Below are the code and all the weights of a small trained network. Each question names an input and a target symbol and asks about switching units off, where a switched-off unit gives its printed mean instead of its output.

import numpy as np


def w(rows, s, z=0):
    codes = np.array(rows[::2]) - 128.0
    scale = np.full(codes.shape[1], s)
    scale[-1] = z or s
    return codes * scale


def norm(h):
    return h / np.sqrt((h * h).mean(-1, keepdims=True) + 1e-5)


def softmax(a):
    e = np.exp(a - a.max(-1, keepdims=True))
    return e / e.sum(-1, keepdims=True)


def log_softmax(a):
    a = a - a.max(-1, keepdims=True)
    return a - np.log(np.exp(a).sum(-1, keepdims=True))


def net(x, mask):
    ids = ['αγδζμπφ'.index(c) for c in x.split()]
    T = len(ids)
    res = E[ids] + P[:T]
    u = 0
    for l in range(3):
        r = norm(res)
        for j in range(2):
            rows = slice(4 * j, 4 * j + 4)
            q, k, v = (r @ M[l][rows].T for M in (Q, K, V))
            z = softmax(np.where(np.tri(T) > 0, q @ k.T / 4**0.5, -1e9)) @ v
            o = O[l][rows]
            res = res + np.where(mask[u + j], z, o[:, -1]) @ o[:, :-1]
        u += 2
    return log_softmax(norm(res)[-1] @ U[:, :-1].T + U[:, -1])


Q, K, V, O = {}, {}, {}, {}
E = w([
[180,182,101],'α',
[193,191,82],'γ',
[168,181,121],'δ',
[193,179,85],'ζ',
[203,183,71],'μ',
[174,77,254],'π',
[157,53,104],'φ',
],0.0069)
P = w([
[247,82,116],'0',
[26,132,150],'1',
[240,120,31],'2',
[61,153,126],'3',
[238,60,60],'4',
[91,160,126],'5',
[208,41,48],'6',
[105,159,129],'7',
[193,16,69],'8',
[110,157,133],'9',
[167,14,75],'10',
[107,174,145],'11',
],0.014)
Q[0] = w([
[163,105,158],'L0H0',
[68,213,105],'L0H0',
[130,116,198],'L0H0',
[110,164,5],'L0H0',
[58,94,100],'L0H1',
[176,119,155],'L0H1',
[163,137,83],'L0H1',
[83,112,151],'L0H1',
],0.015)
K[0] = w([
[127,162,146],'L0H0',
[128,4,115],'L0H0',
[189,145,188],'L0H0',
[102,78,7],'L0H0',
[74,42,107],'L0H1',
[167,156,135],'L0H1',
[127,158,223],'L0H1',
[139,84,118],'L0H1',
],0.014)
V[0] = w([
[95,3,119],'L0H0',
[141,130,17],'L0H0',
[127,38,40],'L0H0',
[39,123,31],'L0H0',
[89,86,58],'L0H1',
[108,36,169],'L0H1',
[146,100,52],'L0H1',
[171,159,203],'L0H1',
],0.012)
O[0] = w([
[87,90,213,89],'L0H0',
[160,148,145,252],'L0H0',
[183,121,245,199],'L0H0',
[163,94,147,172],'L0H0',
[168,125,210,134],'L0H1',
[145,49,112,27],'L0H1',
[68,151,213,162],'L0H1',
[92,138,37,112],'L0H1',
],0.012,0.0047)
Q[1] = w([
[93,66,144],'L1H0',
[104,140,88],'L1H0',
[93,139,92],'L1H0',
[88,219,180],'L1H0',
[143,78,248],'L1H1',
[178,117,234],'L1H1',
[95,91,126],'L1H1',
[123,117,193],'L1H1',
],0.016)
K[1] = w([
[97,202,208],'L1H0',
[85,130,73],'L1H0',
[112,157,98],'L1H0',
[172,75,152],'L1H0',
[135,127,4],'L1H1',
[88,131,31],'L1H1',
[180,120,117],'L1H1',
[134,108,56],'L1H1',
],0.015)
V[1] = w([
[186,161,67],'L1H0',
[164,150,128],'L1H0',
[127,135,185],'L1H0',
[106,110,134],'L1H0',
[167,78,154],'L1H1',
[142,69,249],'L1H1',
[115,162,71],'L1H1',
[92,125,254],'L1H1',
],0.0099)
O[1] = w([
[38,104,74,253],'L1H0',
[72,105,140,200],'L1H0',
[141,69,175,120],'L1H0',
[167,153,128,81],'L1H0',
[191,90,139,142],'L1H1',
[165,54,255,125],'L1H1',
[136,127,10,126],'L1H1',
[105,81,207,109],'L1H1',
],0.0063,0.0037)
Q[2] = w([
[103,98,132],'L2H0',
[174,185,178],'L2H0',
[110,196,126],'L2H0',
[181,215,68],'L2H0',
[112,194,123],'L2H1',
[129,234,173],'L2H1',
[155,4,92],'L2H1',
[151,152,156],'L2H1',
],0.018)
K[2] = w([
[100,166,155],'L2H0',
[146,79,63],'L2H0',
[206,92,126],'L2H0',
[156,17,140],'L2H0',
[143,3,138],'L2H1',
[151,12,95],'L2H1',
[104,239,149],'L2H1',
[180,122,114],'L2H1',
],0.017)
V[2] = w([
[142,169,134],'L2H0',
[202,82,190],'L2H0',
[189,100,125],'L2H0',
[209,106,68],'L2H0',
[126,96,91],'L2H1',
[116,1,94],'L2H1',
[203,63,47],'L2H1',
[215,177,112],'L2H1',
],0.0099)
O[2] = w([
[116,95,182,151],'L2H0',
[36,178,52,95],'L2H0',
[47,63,126,168],'L2H0',
[132,143,180,253],'L2H0',
[80,40,157,133],'L2H1',
[82,2,111,46],'L2H1',
[96,26,139,208],'L2H1',
[240,131,89,253],'L2H1',
],0.0053,0.0041)
U = w([
[144,33,57,131],'α',
[73,100,69,254],'γ',
[151,48,229,219],'δ',
[193,212,131,140],'ζ',
[117,254,154,74],'μ',
[149,156,103,67],'π',
[159,147,127,45],'φ',
],0.013,0.0068)

Each question gives the input, a string of symbols that net reads in full, and the target symbol t.
The units are the heads (4 rows each of Q, K, V and O). Each row of codes is followed by its name. A weight is (code - 128) times the scale printed after its matrix; where a second scale follows, it is the last column's (O and U).
mask holds one flag per head, layer by layer. A switched-off head (its flag False) gives its mean, the last column of its rows in O, instead of its output. The means were averaged over made-up inputs and are rounded, as every weight is.
A unit's drop is (log p(t) with every unit on - log p(t) with that unit switched off) / (log p(t) with every unit on - log p(t) with every unit switched off).
The circuit of an input: a set's keep is (log p(t) with only the set's units on - log p(t) with every unit switched off) / (log p(t) with every unit on - log p(t) with every unit switched off). Starting from all 6 units, units are removed one at a time, each time the one whose removal leaves the highest keep (on an exact tie, the one counted first), for as long as the keep stays at least 0.8.
circuit, biggest first: the units of the circuit, biggest drop first
unit that matters most: the unit with the biggest drop
heads that matter: for each layer, one digit per head in row order, 1 if its drop is at least 0.15 and else 0, layers parted by /
drop when u is switched off: that unit's drop, to one decimal
input ζ π π π ζ δ, target γ: circuit, biggest first	L0H0, L2H1, L0H1, L1H1
input φ ζ ζ π ζ δ, target γ: unit that matters most	L2H0
input φ ζ μ, target δ: circuit, biggest first	L1H1, L0H0
input ζ ζ π γ, target γ: circuit, biggest first	L2H1, L0H0, L1H0
input π ζ α ζ π ζ π, target ζ: heads that matter	00 / 00 / 01
input α φ α ζ ζ ζ π π π γ, target γ: heads that matter	10 / 01 / 01
input ζ π ζ ζ π μ φ π ζ π α μ, target γ: heads that matter	11 / 11 / 01
input γ φ ζ γ ζ φ ζ δ ζ φ π δ, target δ: heads that matter	10 / 10 / 01
input φ ζ ζ ζ δ ζ ζ ζ γ, target ζ: heads that matter	00 / 01 / 01
input ζ ζ π φ ζ δ α ζ μ ζ ζ, target ζ: heads that matter	00 / 01 / 01
input π π μ, target α: heads that matter	01 / 00 / 01
input ζ φ ζ φ γ π φ π ζ ζ ζ π, target γ: heads that matter	00 / 00 / 00
input π ζ φ φ φ π π ζ ζ ζ ζ φ, target δ: heads that matter	11 / 00 / 01
input π π α, target α: circuit, biggest first	L0H1
input φ φ π, target δ: heads that matter	00 / 00 / 00
input ζ ζ ζ ζ φ α, target δ: heads that matter	10 / 00 / 01
input δ ζ φ ζ ζ ζ φ, target ζ: heads that matter	00 / 01 / 01
input φ α δ, target δ: circuit, biggest first	L1H1, L0H0
input ζ ζ γ φ φ γ ζ ζ ζ π, target γ: heads that matter	10 / 00 / 00
input δ δ π μ ζ μ π ζ, target γ: circuit, biggest first	L2H1, L2H0
input π ζ φ φ ζ γ γ ζ π φ δ, target ζ: circuit, biggest first	L2H1
input ζ ζ δ φ ζ φ φ ζ φ μ, target δ: heads that matter	00 / 00 / 01
input φ δ ζ π φ ζ ζ ζ ζ ζ μ, target ζ: drop when L2H1 is switched off	1.6
input γ ζ δ μ δ γ φ ζ φ δ α, target ζ: drop when L2H1 is switched off	1.1
input ζ φ π ζ α ζ μ ζ ζ π α, target ζ: drop when L1H1 is switched off	0.6
input ζ φ ζ ζ δ ζ φ γ ζ φ γ φ, target δ: drop when L1H1 is switched off	0.0
input ζ ζ μ ζ ζ μ α ζ ζ γ φ γ, target δ: circuit, biggest first	L2H1
